Below is a small trained network, with its code and all its weights. Each question gives an input and a class and asks what happens when units are switched off, that is, made to give their printed mean instead of their output.

import numpy as np


def w(rows, s, z=0):
    codes = np.array(rows[::2]) - 128.0
    scale = np.full(codes.shape[1], s)
    scale[-1] = z or s
    return codes * scale


def f(y):
    return np.maximum(y, 0)


def log_softmax(a):
    a = a - a.max(-1, keepdims=True)
    return a - np.log(np.exp(a).sum(-1, keepdims=True))


def net(x, mask):
    res = np.array(x, float).reshape(1, 4) / 4 @ E
    y = f(res @ A[0][:, :-1].T + A[0][:, -1])
    res = res + np.where(mask, y, B[0][:, -1]) @ B[0][:, :-1]
    return log_softmax(res[-1] @ U[:, :-1].T + U[:, -1])


A, B = {}, {}
E = w([
[151,191,255,57],'x0',
[28,179,44,62],'x1',
[198,53,81,12],'x2',
[122,121,135,127],'x3',
],0.0082)
A[0] = w([
[58,107,101,34,142],'n1',
[51,174,64,62,9],'n2',
[120,159,201,72,67],'n3',
[215,108,193,255,20],'n4',
[175,58,150,171,232],'n5',
[201,65,150,132,151],'n6',
[20,103,127,41,47],'n7',
[126,63,81,219,103],'n8',
[155,42,52,203,14],'n9',
[152,203,231,81,92],'n10',
[95,177,121,226,79],'n11',
[161,167,155,69,90],'n12',
[167,34,200,173,198],'n13',
[215,85,136,169,58],'n14',
[63,183,196,230,85],'n15',
[70,111,124,116,81],'n16',
[120,89,92,164,38],'n17',
[104,179,119,203,73],'n18',
[181,180,227,107,79],'n19',
[144,240,214,91,58],'n20',
[53,242,85,122,131],'n21',
[168,190,195,38,82],'n22',
[182,52,105,35,34],'n23',
[169,58,203,213,146],'n24',
[226,98,160,165,3],'n25',
[72,137,117,110,184],'n26',
[94,178,173,196,51],'n27',
[112,219,120,181,75],'n28',
],0.0084,0.0054)
B[0] = w([
[120,201,148,71,211],'n1',
[171,189,83,94,188],'n2',
[123,84,37,196,193],'n3',
[144,208,121,122,223],'n4',
[71,188,146,98,241],'n5',
[111,190,136,66,213],'n6',
[165,196,116,94,181],'n7',
[71,99,23,162,200],'n8',
[137,123,17,154,185],'n9',
[97,91,20,163,244],'n10',
[195,68,105,55,196],'n11',
[138,64,29,164,181],'n12',
[99,183,119,90,254],'n13',
[156,183,91,124,179],'n14',
[226,46,163,8,231],'n15',
[127,171,98,143,145],'n16',
[108,72,59,155,147],'n17',
[173,92,122,89,177],'n18',
[98,117,68,134,232],'n19',
[108,103,18,183,225],'n20',
[130,189,124,80,229],'n21',
[97,102,49,172,230],'n22',
[253,21,191,15,194],'n23',
[111,196,116,95,243],'n24',
[165,201,110,100,177],'n25',
[120,178,154,100,193],'n26',
[217,58,140,51,182],'n27',
[184,115,146,49,177],'n28',
],0.0067,0.0072)
U = w([
[214,80,156,53,94],'0',
[136,245,133,88,61],'1',
[108,97,66,153,97],'2',
[121,149,153,99,250],'3',
[80,149,194,116,188],'4',
[118,93,213,190,93],'5',
[122,93,210,174,90],'6',
],0.012,0.014)

Each question gives the input, the list of numbers given to net, and the class t.
The units are the neurons (one row each of A and B). Each row of codes is followed by its name. A weight is (code - 128) times the scale printed after its matrix; where a second scale follows, it is the last column's (A, B and U).
mask holds one flag per neuron, in row order. A switched-off neuron (its flag False) gives its mean, the last column of its row in B, instead of its output. The means were averaged over made-up inputs and are rounded, as every weight is.
A unit's drop is (log p(t) with every unit on - log p(t) with that unit switched off) / (log p(t) with every unit on - log p(t) with every unit switched off).
The circuit of an input: a set's keep is (log p(t) with only the set's units on - log p(t) with every unit switched off) / (log p(t) with every unit on - log p(t) with every unit switched off). Starting from the 12 units with the biggest drops (on a tie, the unit counted first), units are removed one at a time, each time the one whose removal leaves the highest keep (on an exact tie, the one counted first), for as long as the keep stays at least 0.8.
units of the circuit, in order: the units of the circuit, biggest drop first
most important unit: the unit with the biggest drop
k most important neurons: the k neurons with the biggest drops, biggest first
drop when u is switched off: that unit's drop, to one decimal
input [-6,-8,-4,4], class 1: units of the circuit, in order : (n4, n24)
input [-6,4,6,-4], class 0: most important unit : n23
input [-6,-5,-7,3], class 0: units of the circuit, in order : (n15, n11)
input [6,-7,-2,-3], class 1: units of the circuit, in order : (n4, n24)
input [7,0,-6,0], class 2: units of the circuit, in order : (n20, n10)
input [5,-8,-4,6], class 1: 2 most important neurons : (n4, n24)
input [8,-8,4,-7], class 1: 2 most important neurons : (n6, n25)
input [2,-6,-8,1], class 0: 2 most important neurons : (n15, n27)
input [6,1,5,2], class 2: drop when n12 is switched off : 0.1
input [-2,-3,-6,4], class 0: drop when n15 is switched off : 0.3
input [7,-6,6,-5], class 2: drop when n22 is switched off : 0.2
input [-4,6,8,-2], class 0: drop when n23 is switched off : 1.4
